In the rows, zero is written as 128.
Each row of numbers belongs to one of the things below and depends on some of the facts about them. Some rows are named. Which thing is each other row?

Facts:
tapeze {α=ruduflar, Φ=336}
febus {Φ=336}
somaskal {α=peduflek, Φ=210}
guga {α=lodan, Φ=336}
raflosa {α=faflu, Φ=210}
numon {α=mefla, Φ=210}
vaba {α=kistatri, Φ=336}
rosil {α=grivem, Φ=336}
dugrogra {Φ=336}
drotir {Φ=210}
notir {α=stubri, Φ=336}
dizos {α=rosil, Φ=336}
papin {α=nubrok, Φ=210}
klapokes {α=stalon, Φ=336}
stofam {α=fleflaskur, Φ=336}
ludra {α=kofas, Φ=336}
navin {α=plamo, Φ=336}
fliras {Φ=210}
padru {Φ=336}
zaflas {α=fliras, Φ=210}
mipam {α=vaba, Φ=336}
bovi {α=statok, Φ=336}
gafeto {α=reve, Φ=336}
flaflekom {α=trudur, Φ=210}
klikles {α=zaplal, Φ=336}
plekar {α=bovi, Φ=336}
kefon {α=risil, Φ=210}
viflim {α=milil, Φ=210}
luski {α=kligur, Φ=336}
zudrom {α=tragi, Φ=336}
ribris {α=zenom, Φ=336}
gaflol {α=navin, Φ=336}
skoskedras {Φ=336}
nubrok {α=luski, Φ=336}
faflu {Φ=210}
milil {α=tekom, Φ=336}
statok {α=febus, Φ=336}
fedar {α=ludra, Φ=336}
kirosen {α=padru, Φ=210}
gregibe {α=skabri, Φ=336}
dreplom {α=gelom, Φ=336}
brudil {α=vemos, Φ=210}
plotiskem {α=gredel, Φ=210}
kofas {α=tupabri, Φ=336}
plutro {Φ=336}
birar {α=numon, Φ=336}
liku {α=skoskedras, Φ=336}
tekom {α=ziklogre, Φ=336}
gruni {α=flaflekom, Φ=210}
gesur {α=guga, Φ=210}
tegam {Φ=336}
treples {α=brudil, Φ=336}
vemos {α=dreplom, Φ=336}
deplak {α=fedar, Φ=336}
brinedra {α=bodru, Φ=210}
drople {α=peval, Φ=336}
skistil {Φ=336}
trudor {α=tomen, Φ=336}
ketol {α=ribris, Φ=210}
nali {Φ=336}
ruduflar {α=linon, Φ=336}
kloklegin {α=meske, Φ=210}
pleku {α=nirek, Φ=336}
brefar {α=gruni, Φ=210}
stalon {α=peflek, Φ=210}
grivem {α=vivos, Φ=210}
griklumuk {Φ=336}
keklan {α=brinedra, Φ=210}
brotes {α=zukle, Φ=336}
greva {α=gafeto, Φ=336}
trevo {Φ=210}
grudo {Φ=336}
nirek {Φ=336}
ponostil {α=kilel, Φ=210}
klakon {α=deplak, Φ=336}
zutur {α=lomuk, Φ=210}
vivos {α=zaflas, Φ=336}
flebadral {Φ=210}
flopen {α=grodrur, Φ=210}
fogrin {α=plonik, Φ=210}
sapo {α=rufan, Φ=210}
kilel {α=trudor, Φ=210}
meske {Φ=210}
gredel {α=keklan, Φ=336}
stubri {α=lister, Φ=336}
lodan {α=tapeze, Φ=336}
plamo {α=flebadral, Φ=210}
ziklogre {Φ=336}
reve {α=diti, Φ=336}
tomen {α=grudo, Φ=210}
druken {α=zulatrin, Φ=336}
risil {Φ=336}
pivul {α=ponostil, Φ=336}
vakla {α=somaskal, Φ=336}
kaplu {α=skistil, Φ=336}
zulatrin {α=stisufa, Φ=336}
peduflek {α=klikles, Φ=336}
zaplal {α=liku, Φ=336}
fleflaskur {α=brotes, Φ=336}
sinil {α=klakon, Φ=210}
plonik {α=grorik, Φ=336}
braskis {α=pleku, Φ=210}
lister {α=doflim, Φ=336}
kligur {α=drople, Φ=336}
diti {α=veris, Φ=210}
tupabri {α=stugugror, Φ=210}
fani {α=papin, Φ=336}
zukle {α=bizin, Φ=336}
breple {α=drotir, Φ=210}
bodru {α=birar, Φ=210}
fludrenam {α=nali, Φ=210}
drosko {α=tegam, Φ=336}
lomuk {Φ=210}
nidrikan {α=greva, Φ=210}
kistatri {α=drosko, Φ=336}
bizin {α=skugra, Φ=210}
mubre {α=sanukli, Φ=336}
mefla {α=sinil, Φ=336}
grodrur {α=viflim, Φ=210}
skaplu {α=drekal, Φ=336}
linon {α=brefar, Φ=210}
drekal {α=mipam, Φ=336}
skugra {α=treples, Φ=336}
rufan {α=plotiskem, Φ=210}
tragi {α=druken, Φ=210}
grorik {α=braskis, Φ=336}
peflek {α=vakla, Φ=210}
stisufa {α=dizos, Φ=336}
zenom {α=sapo, Φ=336}
lasak {α=ketol, Φ=210}
peval {α=dugrogra, Φ=210}
trudur {α=fogrin, Φ=336}
sanukli {α=lidrar, Φ=210}
skabri {α=lasak, Φ=210}
gelom {α=plutro, Φ=336}
doflim {α=fludrenam, Φ=336}
lidrar {α=notir, Φ=336}
nuvurus {Φ=336}
stugugror {α=nuvurus, Φ=336}
veris {α=breple, Φ=210}
loti {α=fani, Φ=336}

Some things and their rows:
dreplom: [132 168 116 149 123 127 106  90  88 116 131  74  87  90 130 137 113 119
 124 148  95  79 109 122 173 140]
reve: [119 154 115 123 123 147 115  85  94  89 127 114  77  74 113 148  98 116
  89 120 102  65 107 130 180 137]
faflu: [133 140 117 157 143 144 126 100  81 134 146  88  39 121 121 109  98 130
 127 112 103  84  74  93 188 126]
sanukli: [124 142 115 161 142 144 116  92  83 143 147  82  68 150 109 119  99 122
  87 140 110  81  95  99 182  84]
klapokes: [131 162 114 150 130 134 102  96  92 125 142  92  84 147 127 132  98 118
 110 121  88  65 108 112 191 145]
peduflek: [128 162 119 149 128 128  91  95  97 142 151  82  80 173 139 127 106 112
  71 103  84  44 103  79 202 152]
rosil: [128 170 115 165 128 131 113 109 114  93 124  86  72 103 139 145  97 133
  83 186  83  80 101 147 182 148]
kirosen: [124 147 119 159 131 141 130  86  88 133 143  84  60 103 119 124 109 140
  90 152  96  87  88 126 175 102]
brotes: [133 169 115 148 127 128 103  91  86 121 134  75  86 105 131 136 110 116
 126 142  95  76 109 117 179 142]
kistatri: [127 165 116 144 106 126 120  91  97 100 126 102  81  61 112 144 112 141
  87 171  99  87 103 130 168 151]
vakla: [128 164 120 147 115 122 101  94 100 128 141  86  80 128 132 133 114 125
  63 131  87  56  99  90 189 158]
dizos: [130 169 114 164 130 133 111 108 115  96 125  88  72 108 140 144  95 132
  85 182  82  80 101 146 184 149]
tomen: [122 148 119 157 122 137 136  84  90 126 137  86  59  71 115 128 114 149
  80 168 100  95  87 133 167 103]
mefla: [127 136 119 163 114 127 114  93  82 112 129 102  83 127 122 144 105 129
 124 146  89  71 107 151 177 154]
veris: [114 140 118 134 133 156 130  78  90 112 137 100  56  74 114 134 104 128
  76 130 102  78  91 134 176  91]
skistil: [140 155 113 150 129 131 111 108  88 109 135 101  62 113 122 123  95 123
 136 112 100  75  89  97 188 175]
zaflas: [124 150 118 164 132 140 131  91  99 123 138  80  53  95 127 129 107 145
  81 173  94  92  85 138 175 105]
meske: [133 140 116 158 145 145 124 100  80 135 148  88  41 126 124 108  95 127
 126 109 104  82  75  93 189 125]

Name these rows:
No name comes twice in this set of rows, the named rows included.
[118 141 118 142 137 152 128  81  87 123 142  95  57  98 119 127 101 128
  86 127  99  78  91 127 180  94] : breple
[122 154 118 171 140 143 129  96 105 120 136  74  50 105 137 130 101 141
  73 183  87  89  86 148 179 100] : grivem
[125 143 115 162 136 142 120  94  84 139 143  85  63 134 106 121 102 127
  83 146 113  86  92 100 178  91] : fludrenam

Now the same things, written a new way:
Some things and their rows:
ludra: [130  93 158 145 119 135 106 102 126 119 103 129 124 122  92  95 118 170
 157 148 118 135  78 104 137 156 133]
trudor: [127 124 138 133 112 132 126 123 117 133 144 129 153 135 120 109 105 175
 125 142 116 121  96 124 136 114 139]
zulatrin: [128 130 127 133 125 163 105  93 105 148 127 163 102 136 133 111 173 151
 106 150 119 128  81 151 117 114 154]
meske: [128 143 114 124 157  97 147 163 152 129 111 137 206 142 141 157 157 111
 159  76 133 142 170 131 102 103 148]
somaskal: [121  97 101 115 123 150 109 118 172 119 141  75 119 102 114  86 108  11
 110  94 141 124 163 146 118  96 153]
gafeto: [127 123 148 138 123 133 133 109 119 131 138 126 117 129 118 123 115 151
 105 139 127 121 112 120 140 135 129]
kistatri: [130 121 142 124 113 131 128 103 116 130 139 128  93 121 117 145 130 156
 103 139 126 130 113 115 141 136 123]
grivem: [118 153  81  98 149 136  83 121 119 129 117 160  42 131 163 152 167 105
 117 126 153 138  87 193 106 102 154]
lodan: [117 134 133 145 117 130 120 124 120 133 136 122 124 137 133 126  94 137
 114 155 114 126 121 100 136 131 113]
diti: [118 138 110 115 140 124 129 151 139 113 129 132 100 118 137 135 116  87
 137 125 150 124 135 159 121 127 150]
sapo: [149 134  70  86 127 139 181 174 131 124 139 132 111 112 147 126 121  91
 145 127 137 129 134 175 131  92 101]
padru: [136 129 147 134 137  98 149 115 129 144 120 134 191 148 131 166 172 175
 124  85 112 145 139  86 122 113 120]
papin: [ 95 137 149 118 133 111 155 163 149 118 121 137 121 116 170 143 120  98
 144 121 160 110 102 190 133 140 156]
gelom: [138 138 145 127 112 125 102 110 112 132 139 119 119 133 125 134 145 167
 121 123 120 119 142 121 137 153 109]
klapokes: [129 119 138 134 116 133 124 106 123 133 138 118 120 129 118 118 112 145
 108 134 122 125 110 116 138 127 123]
griklumuk: [137 122 153 141 135 110 155 111 131 146 116 135 189 139 119 161 185 157
 123  97 113 143 152  88 121 128 121]
fani: [112 126 169 146 117 128 150 118 124 135 130 131 140 129 141 124 126 147
 116 140 130 112  93 136 145 148 136]
brudil: [139 159 116 104 111 127  78 165 135 110 142 116 125 120 117 124 169 124
 174 109 130 105 202 177 117 163 121]

Which thing is each row?
No name comes twice in this set of rows, the named rows included.
[129 105 112 121 141 127 105 148 146 102  86 126 114 120 119  85 101 116
 199 131 139 140  88 148 123 136 129] : sinil
[159 118 111 128 124 142 167 124 111 142 128 120 135 127 139  87 111 133
 128 144 121 126  94 130 150 118  77] : gredel
[120 115 114 109 135 122 108 141 142 103 106 125  79 114 119 130 122 115
 163 126 144 137 114 150 121 133 142] : tupabri
[129 106 135 131 108 141 119 101 134 134 146 102 146 125 116 106 108 130
 104 117 117 125 110 109 135 103 132] : liku
[107 128 136 115 130 121 157 158 148 118 117 140 113 111 150 147 152  87
 146 126 148 120 133 171 126 145 145] : peval
[149 101 130 134 124 137 129 112 120 130 103 120 132 129 120  74 104 155
 156 146 116 133  74 116 145 141  91] : birar
[136 119  96 110 146 118 107 146 137 107  93 116  87 126 146  95  84 107
 184 122 147 139  81 153 128 127 110] : numon

The same things again, as new rows of numbers:
Known rows:
stalon: [118  86 116 156 117 107 198 111 167 118 127 147 151 149  80 121 135 159
  96 123 105  92  95 128 122 155 112]
sanukli: [157  79  98  90 144  86  96 125  81 144 161 151 123 169  78 160 104 168
 140  91 105 132 135  71 109 140 142]
trudor: [130 157 135 120 127 111 100 124 145 123 101 108 137 125 161 113 142 132
 133 121 138 143 120 129 131 105 124]
diti: [175  85  96 176 202  94 199 181  92 130 164  99  99  87  85 108  59 169
  82 142  90 186  79 186 173 163 169]
vaba: [142 156 131 120 144 104  99 128 148 116 101 104 136 123 161 116 137 145
 132 121 134 157 116 134 137 102 130]
ponostil: [145  80 111 118 146  99 150 144 137 127 153 154 122 126  82 141 113 147
 105 135 113 116 122 101 148 154 145]
skugra: [172 159 100 157  80 121 156 160 170 162 169 155 137 105 164 122 144 105
 127 167 176 124  64  78 154  98 165]
bodru: [ 86  76 168  92 160 100 113 153  86 164 182 120 129  95  77  98 139  82
 101  92  93  84 139  87 174 119  85]
lomuk: [133  88  97 149 125 187 157 101  96 140 173 157 111 109  78 116 118 136
 154 127 100 103 154 167  90 174 169]
gelom: [150 162 112 143  92 152 114 125 155 152 135 142 135 112 162 112 145 109
 143 149 153 123  88 116 126 110 153]
bovi: [125 158 137 123 122 116 100 121 144 126 103 111 138 126 159 117 143 123
 137 124 137 137 123 126 132 106 121]
nali: [126 170 103 138 108 189  95  90  85 142 124 122 129 122 142 106 141 144
 171  96 115 137 163 152  80 134 161]
fludrenam: [154  83  96  91 135 100  96 109  72 149 169 153 117 168  79 151 103 168
 154  90 103 124 150  72  91 151 149]
febus: [117 169 111 152 111 187 102  93 107 137 120 129 130 108 148 103 145 120
 168 113 120 128 156 178  84 140 162]
stubri: [161 158 100  76 121  81  90  92  64 153 113  77 134 186 140 150 129 170
 173  85 113 173 147  70  80  89 113]
zudrom: [119 156 149 127 119 119  97 116 146 122 102 115 129 112 161 121 140 121
 145 131 139 143 122 113 126  98 110]
brudil: [172  82  94 154  82 110 203 170 168 163 184 157 123 106  95 143 122 120
  98 168 155  97  66  75 162 147 170]
kefon: [137  81 109 127 138 135 148 132 127 133 160 155 121 122  80 133 115 139
 119 134 110 109 134 115 133 160 154]

Which thing is each row?
No name comes twice in this set of rows, the named rows included.
[108 172 113 163  98 190 113  89 134 133 112 119 142 115 145 100 148 129
 167 109 116 112 144 181  81 141 153] : skoskedras
[ 88  76 180  90 153 111 136 147  90 165 182 126 135  98  78  96 136  82
  98  90  95  83 150  95 173 126  75] : brinedra
[154  81 108 137 176 106 158 152 127 131 156 152 119 107  81 132  96 155
 100 137 105 132 117 126 153 157 153] : nidrikan
[121  86 103 156 113 188 142  98 100 132 174 158  98  95  79 120 111 131
 161 136 103 107 160 158  88 168 164] : fliras
[154  90  95 168 174 188 172 111  88 141 174 156 107  96  78 110  90 154
 147 126  96 132 148 182  99 176 172] : drotir
[132 157 129 111 125 108  96 116 127 132 103 105 138 140 158 121 141 142
 146 106 133 145 125  97 120 102 120] : mubre
[ 86 137 106 102 181  81  90 155  91 146 145  75 132 111 142 107 153  81
 132 103 121  88 106 103 153  85  85] : mefla
[119 161 138 136 116 121 107 111 156 124 100 102 146 132 159 112 144 132
 135 120 133 128 112 135 123 105 109] : klapokes
[ 97  76 184  87 147 122 169 144  93 164 182 138 141 112  78 100 132  83
  95  90 100  83 160 106 175 138  68] : keklan
[139  88 110 116 131  95 133 141 147 123 160 156 116 130  80 126  94 135
 103 132 113 101 144 113 143 156 151] : gesur

The same things again, as new rows of numbers:
Known rows:
grorik: [ 98 118 105 124 121 121 125 128 126 138  99 113 115 114 133 136  93 122
 137  75 112 141 132 136 159 138 126 139  86 137 132 126 148 127 138 143
 134 115 105 119 133 130 102  91 114 140 129 122]
treples: [ 95 115  93 143 120 129 116 130 129 125 119 120 117 139  98 155  85 139
 128 143 139 145 133 109 148 125 105 114 166 121 120 130 122 119 157 160
  97 129 123 111 132 131 150 181 128 135 133  99]
skaplu: [ 94 136  94 130 129 150 156 123 130 153 113 119 145  89 177 125 114  87
 119 138 126  98 175 118 114 144 162 188 144 124 144 121 140 132 133  94
 127 106 136  87 147 147 129 100 140 124 125 122]
vemos: [ 94 115  90 141 121 128 115 130 127 123 122 119 116 139  95 156  82 141
 130 140 139 142 129 109 148 125 106 112 164 120 118 129 119 118 156 163
  96 130 122 113 131 132 151 183 126 135 132  99]
peval: [172 142 167 138 144 122 120 138 122 128 150 147 135 141 117 113 197 151
 149 125 143 123  98 149 118 126 134 108 117 133 147 129 130 140  70 123
 130 127 121 156 108 100 119  85 142 125 136 155]
deplak: [119 134 110 100 124 130 110 112 117 125 123 118 116 134 126 128 102 127
 118 115 119 123 127 104 125 127 131 140 124 130 125 118 133 128 154 116
 107 136 149 122 143 167 131 131 125 120 121 119]
flopen: [139 158 139 185 141 172 153 112 144 144 147 157 142  81 112 151 199 100
 129 200 139  80 115 150  89 139 139 143 190 120 153 129 141 144  28 122
 140 143 152 128 127  84 124  72 150 114 136 120]
brefar: [140 123 149 162 122 131 160 144 142 142 142 133 122 118 144 119 159 120
 134 126 115 125 135 169 154 130 134 125 108 119 141 146 131 138  86 129
 178 132 113 156 102  84  93  95  98 136 143 143]
ponostil: [174 114 141 181  97 121 121 132 122 128 142 129 116 148 100 127 169 135
 118 176 106 122 154 146 162 143 113 121 147  93 136 131 115 161 110 157
 157 152 140 160 160  78 130 141 110 145 141 132]
luski: [127 140 125 111 140 116  95 119 117 132 100 130 134 145 117 121 143 143
 143  89 142 146 106 117 117 135 125 130 107 150 144 106 151 131 122 124
  86 103 119 112 142 140 127  83 166 129 126 130]
stubri: [125 135 136  91 101 138 129 114 142 100  91 125  98 140 112 138  91 103
 110 125 114 148 163 120 104 130 125 119 114 142  83 103 149 127 198 131
 144 135 120 136 158 164 106 141 137 129 108 152]
drekal: [ 97 134  92 113 131 144 145 125 114 141 122 111 131  82 164 141  98 103
 130 119 123  84 154 118 124 141 163 179 122 122 137 124 132 128 129 111
 128 117 124  99 141 152 133  99 129 121 119 128]
lidrar: [124 136 137  94  99 141 132 114 145 102  89 126 101 140 117 135  96 101
 109 127 114 151 165 120 104 131 126 122 118 143  84 104 151 128 201 127
 145 133 122 134 158 163 106 141 139 130 108 150]
fogrin: [141 123 147 158 124 129 156 144 138 138 145 131 120 115 141 122 156 125
 137 122 116 124 129 169 155 131 133 124 103 120 139 146 129 136  87 136
 176 134 109 159 100  86  94  94  93 135 143 145]
ketol: [159 138 153 144 124 141 148 127 139 133 165 141 129 141 140 106 172 122
 113 170 125 113 136 137 116 122 139 129 155 115 135 140 118 139 103 100
 151 149 158 156 114 118 120 132 111 118 135 137]
milil: [100 151  94 134 143 156 110  97 115 129 112 131 123  74  89 178 120 115
 141 136 132  84  91 118 103 143 133 149 151 135 141 109 151 131  77 150
  96 136 138 102 151 134 139  67 156 115 119 106]
fliras: [160 107 187 123 163 118 146 141 104  93 159 140 140  93 133 149 144 147
 123 101  98 119  77 134 110 102 125 110 110 120 104 154  51 108  75 157
 153 195  74 141 100  91 130 151 113 121 104 148]
griklumuk: [112 127 112 116 127 125 117 122 125 129 109 122 127 128 126 132 104 126
 127 112 127 135 130 116 128 132 126 135 121 135 126 119 137 125 147 130
 112 122 126 111 140 145 131 127 136 131 124 119]

Which thing is each row?
No name comes twice in this set of rows, the named rows included.
[167 139 180 125 102 147 163 131 158 104 136 146 106 141 120 123 159 104
 109 170 117 133 165 151 101 123 133 102 135 127  90 126 131 136 149 121
 188 153 125 175 125 119  98 143 119 126 120 173] : sanukli
[124 142 129 133 136 123 109 116 137 149  89 138 153 154 136 103 162 123
 129 113 145 165 134 116 106 140 124 143 132 154 152 103 162 136 126 101
  88  90 131  96 152 132 120  85 182 134 131 122] : loti
[155 108 192 153 157 128 165 137 131 115 144 153 162 107 158 128 170 118
 105 133 103 143 113 133  95 108 123 128 144 124 114 150  66 113  80 126
 154 176  90 121 112  80 124 151 134 127 111 136] : tragi
[ 90 118  95 169 115 137 133 127 152 144 106 128 137 150 121 134 106 115
 113 172 143 165 164 109 137 129 104 128 195 124 130 127 134 123 162 136
  96 112 138  94 144 123 144 184 146 139 139  89] : stofam
[128 111 101 167  91 119 102 112 129 142  86 119 126 156 112 125 127 114
 106 154 105 154 181 114 156 155 104 152 152 113 138 107 145 158 164 143
 113 119 147 106 202 114 133 141 144 151 134 101] : pivul
[171 143 167 144 142 125 125 135 130 133 146 148 141 144 124 107 203 145
 143 134 145 130 106 149 113 128 133 113 126 135 150 129 133 140  72 117
 130 120 125 151 111  97 118  84 148 126 138 152] : papin
[113 137 114 132 116 140 130 107 147 148 105 130 141 149 155 103 128  99
  99 149 125 148 164 105 107 134 132 158 163 135 139 114 147 134 160  85
 109 117 165 101 156 156 124 131 146 127 129 107] : gregibe
[109 108 152 138 150 126 146 117 137 129  87 141 172 113 170 127 127  96
  92 112 103 178 141 101  90 118 116 155 150 144 116 125  96 110 133 112
 112 144  95  66 154 116 126 151 167 133 104 106] : zudrom
[123 132 105  79 128 122  95 115  97 108 136 108  99 124 107 145  81 149
 133  88 115 104  97 106 135 123 132 127  98 126 118 120 119 124 149 139
 105 149 136 138 133 175 137 129 108 117 117 128] : nuvurus
[103 150  91 114 146 150  96 101  97 115 122 124 109  67  72 193 104 132
 155 114 129  68  70 117 111 142 133 138 130 131 134 111 141 128  72 168
  94 147 128 114 144 141 142  65 143 111 114 112] : ziklogre
[155 130 154 148 130 132 146 138 134 127 156 140 130 130 131 120 164 131
 130 154 130 116 126 148 126 123 132 117 137 118 132 141 115 132  95 125
 155 141 129 155 107 101 124 128 115 125 135 143] : trevo
[174 113 140 177  98 119 118 133 117 124 144 129 112 145  96 131 166 139
 122 170 106 116 150 147 166 143 112 119 141  93 134 132 114 162 110 161
 156 153 139 163 158  79 130 142 107 144 140 133] : tomen

